Each row has a class, written after it.
[ -1  -5  11   8  13   5   4 -12  -2 -10  18  20   2   6  -5   6 -15  13
   4  22  -1   6   7   5  -5   1   6 -24] | L
[ -4  -9  34   6   3   0   7 -23 -10  -9  11  26   9   7  -7  10 -17  10
   5  15  -1   6  20   4  -3   2  17   4] | Z
[ -6  -8  17   5   6  -9  10 -13  -9 -10  20  21   8   1  -6   7 -16   9
  16   9   2  -1   5   0  -1   3  12  -3] | Z
[-7 -7 11  0 12  3  2 -5 -2 -7 22 13  2 10  9  0 -9  5  2  2  1  1  4  5
 -9  1  8 11] | L
[  3  -4  34   8   4  15  -3 -22   1  -1   5  15   2  11  -3   9 -15   5
  -6  14   0   4  11   7  -5   9  15   3] | L
[ -2  -5   6   3   2  -6   3  -8  -8  -5   1   7   4   2  -1   5 -11   4
   8  -3  -4   5   4   1  -1  -3   6   2] | Z
[  9   2  13   8  -4   5   2 -26  -6  -2  -1  21   4  19  -1   1  -4   9
 -11   9  -6   9   5   9  -2  -6   7   9] | L
[  0  -7   9  12   2   9  -3  -5   4  -8  14   7   3   9   3   2 -10   5
  -6   8   0  15   2   5  -6  -3   2   6] | L
[ 2  2  7 11  2 10 -4 -9  3 -7  9 25  2  5 -1  0 -6  2 -9  4 -1  3  4  2
  2  9  0  5] | L
[ -8 -15  35   0  17   3   5 -20  -9  -7  10  21   4   8  -8  15 -20   2
  19  14   2   4  16  -7  -2  12  20   2] | Z
[  4   3  15   5   4  13   4 -13   4   0   2  10   1  12  -2   2  -8   5
 -12   6  -4   4   3   3  -2   3   9  -2] | L
[ -5 -18  50   8  16  -1  -5 -29   2 -10  16  43  10   1 -15   8 -27  28
  10  25  -9  -8  14   8 -11  11  20   5] | Z
[ -2  -8  30  18   6   2   5 -22  -4  -7  16  28   5   8  -8   7 -17  14
  -4  17   1   5  11   6  -3  13  25   7] | L
[ -5 -15  25  10   9 -11  -7 -17 -11  -7  12  23   5   9  -9   9 -14  10
  12  11  -1   4   7  -4  -3   6   5   3] | Z
[ -4  -7  35   0  12  -5   1 -23 -12  -4  13  29   5   5 -10  10 -18   2
   8  17   3  -1  15  -5   5   7  17  -2] | Z
[-3 -5 14  4  4  0  3 -7 -3  2 10  9  1  5 -1 -1 -6  0  4  0  7 -5  4 -7
 -6 -7  8  4] | L
[  1   0  14   7   5   1   5 -12  -4  -2  -6  14   7   8  -4   5  -7   8
  -4   5   2   8   4   9  -2  -2   8   6] | L
[ -2 -10  17  -2   8  -5  -2 -17  -9  -1   7  27   7   5  -6  14 -10   4
   5  10   4   8  25   8  -4  -1  16  -2] | Z
[  5   1  25  -2   6  -5   5 -24  -7  -3   4  26   5   8  -3   5 -15  12
   8  10   3   4   5   8  -3   1  10   0] | Z
[  5  -9  13   6  11  -5   6 -15  -9  -3  12  20   8   4  -2   3 -19   1
  14  -4   4   7   8   4  -1   7   7   0] | Z
[ -4  -6  12  14   5   2   6 -18  -7 -10  18  24   8  -1  -3   5  -8   9
  -9   9   6   3   5   6   0  -4   9   6] | L
[  4 -13  18   4  10   6 -11 -11   1   2  10  12  -1   8  -1   6  -1  10
   3   4   4   4   3   2  -4   1  11   1] | L
[ -8 -12  23  -3   8  -1   5   0  -4  -7  14  18   1   1 -13  13 -11   4
  17   6   8   0   6  -1   3   9  13  -7] | Z
[  0 -14  11  -2   3  -7   1  -5   9   1   4  13   7   1  -4   5 -13   2
  10   5  15   4   2   2  -1  -3   4  -3] | Z
[  1  -7  19  -2   4   2   5 -15  -3 -18   2  17   1  19  -5   6 -11   4
  -4   3   1   6   7   6  -2   5  10   3] | Z
